Below is a small trained network, with its code and all its weights. Each question gives an input and a class and asks what happens when units are switched off, that is, made to give their printed mean instead of their output.

import numpy as np


def w(rows, s, z=0):
    codes = np.array(rows[::2]) - 128.0
    scale = np.full(codes.shape[1], s)
    scale[-1] = z or s
    return codes * scale


def norm(h):
    return h / np.sqrt((h * h).mean(-1, keepdims=True) + 1e-5)


def f(y):
    return y / 2 * (1 + np.tanh(0.7978845608 * (y + 0.044715 * y**3)))


def log_softmax(a):
    a = a - a.max(-1, keepdims=True)
    return a - np.log(np.exp(a).sum(-1, keepdims=True))


def net(x, mask):
    res = np.array(x, float).reshape(1, 8) / 4 @ E
    u = 0
    for l in range(2):
        y = f(norm(res) @ A[l][:, :-1].T + A[l][:, -1])
        res = res + np.where(mask[u : u + 8], y, B[l][:, -1]) @ B[l][:, :-1]
        u += 8
    return log_softmax(norm(res)[-1] @ U[:, :-1].T + U[:, -1])


A, B = {}, {}
E = w([
[27,77,115,185,206,58,94,68],'x0',
[76,254,107,158,149,159,118,41],'x1',
[86,64,215,114,157,147,53,149],'x2',
[159,137,117,177,157,104,129,87],'x3',
[79,179,108,102,80,89,179,199],'x4',
[100,187,115,150,138,181,129,81],'x5',
[152,160,70,135,92,233,241,174],'x6',
[116,85,152,27,69,123,125,62],'x7',
],0.0063)
A[0] = w([
[176,36,166,51,149,212,171,187,35],'L0N0',
[105,170,89,204,202,185,138,40,9],'L0N1',
[63,124,117,92,61,152,131,86,87],'L0N2',
[2,172,82,129,117,109,161,231,59],'L0N3',
[167,178,53,76,66,150,225,99,22],'L0N4',
[227,101,160,155,181,107,153,193,59],'L0N5',
[126,203,194,37,114,181,89,63,1],'L0N6',
[202,13,159,61,116,227,199,178,25],'L0N7',
],0.0063,0.0054)
B[0] = w([
[92,74,98,202,14,154,81,141,195],'L0N0',
[114,66,19,221,178,250,85,76,198],'L0N1',
[206,141,142,166,187,126,70,192,150],'L0N2',
[33,138,197,124,179,128,189,206,201],'L0N3',
[254,174,114,94,146,109,211,138,252],'L0N4',
[161,159,101,158,96,116,51,168,157],'L0N5',
[133,200,194,128,67,117,80,128,141],'L0N6',
[79,32,82,140,7,186,97,179,227],'L0N7',
],0.0065,0.0031)
A[1] = w([
[88,17,133,66,154,6,71,27,3],'L1N0',
[217,107,137,185,156,41,76,179,54],'L1N1',
[140,175,182,72,84,172,85,71,21],'L1N2',
[193,205,77,92,70,131,254,138,17],'L1N3',
[216,100,162,115,65,156,212,152,108],'L1N4',
[199,179,74,85,118,134,230,153,38],'L1N5',
[133,188,217,47,108,169,69,82,60],'L1N6',
[119,147,93,185,209,231,139,42,49],'L1N7',
],0.0075,0.0063)
B[1] = w([
[177,14,213,75,181,61,160,1,209],'L1N0',
[221,192,128,109,183,111,104,194,146],'L1N1',
[125,197,173,102,89,99,107,161,124],'L1N2',
[201,128,152,51,170,155,218,57,254],'L1N3',
[108,100,72,77,125,168,139,133,223],'L1N4',
[152,144,161,36,156,137,166,70,226],'L1N5',
[95,216,153,139,39,104,90,87,144],'L1N6',
[117,138,38,206,133,134,99,73,221],'L1N7',
],0.0089,0.0048)
U = w([
[187,165,105,34,135,164,237,97,199],'0',
[107,158,40,234,180,168,103,47,199],'1',
[149,49,203,89,185,38,105,46,109],'2',
[2,154,159,135,176,99,184,192,39],'3',
[130,30,94,110,27,178,111,195,226],'4',
[96,212,184,117,37,120,63,87,45],'5',
[222,159,122,160,187,81,80,215,2],'6',
],0.016,0.0023)

Each question gives the input, the list of numbers given to net, and the class t.
The units are the neurons (one row each of A and B). Each row of codes is followed by its name. A weight is (code - 128) times the scale printed after its matrix; where a second scale follows, it is the last column's (A, B and U).
mask holds one flag per neuron, layer by layer. A switched-off neuron (its flag False) gives its mean, the last column of its row in B, instead of its output. The means were averaged over made-up inputs and are rounded, as every weight is.
A unit's drop is (log p(t) with every unit on - log p(t) with that unit switched off) / (log p(t) with every unit on - log p(t) with every unit switched off).
The circuit of an input: a set's keep is (log p(t) with only the set's units on - log p(t) with every unit switched off) / (log p(t) with every unit on - log p(t) with every unit switched off). Starting from the 12 units with the biggest drops (on a tie, the unit counted first), units are removed one at a time, each time the one whose removal leaves the highest keep (on an exact tie, the one counted first), for as long as the keep stays at least 0.8.
circuit, biggest first: the units of the circuit, biggest drop first
top k neurons: the k neurons with the biggest drops, biggest first
top k neurons in layer l: the k neurons of layer l with the biggest drops, biggest first
drop when u is switched off: that unit's drop, to one decimal
input [6,-1,7,-7,-8,3,0,-6], class 1: top neuron : L1N7
input [-6,2,1,-1,1,6,-2,-5], class 5: top 3 neurons : L0N4, L1N6, L0N6
input [-5,-5,-3,5,-6,-2,6,7], class 4: top 2 neurons : L0N7, L0N0
input [-4,-8,3,4,-1,-6,-5,0], class 4: circuit, biggest first : L0N7, L0N0
input [-3,7,-7,5,-4,-2,-1,2], class 1: top 2 neurons : L0N1, L1N7
input [5,-7,6,1,-1,6,1,-7], class 6: circuit, biggest first : L1N1, L1N0
input [-7,-1,-2,-5,7,6,-8,-6], class 3: circuit, biggest first : L0N3, L0N4
input [-2,8,6,-4,4,-5,3,0], class 5: top 2 neurons : L0N6, L1N6
input [-5,-6,-3,8,-3,6,-4,8], class 4: top 2 neurons : L0N7, L1N3
input [1,0,-3,-5,8,4,2,-6], class 3: top 2 neurons : L0N3, L1N0
input [-8,-5,2,2,-5,-2,-8,-1], class 4: top 4 neurons in layer 0 : L0N7, L0N0, L0N2, L0N4
input [4,-6,6,-8,-7,-8,3,2], class 4: drop when L0N7 is switched off : 0.2
input [-7,-4,-2,8,2,8,-5,-7], class 6: drop when L0N5 is switched off : 0.2
input [1,4,6,1,6,-5,6,-1], class 3: drop when L0N3 is switched off : 0.1
input [-5,3,3,6,3,-6,-3,7], class 5: circuit, biggest first : L1N6
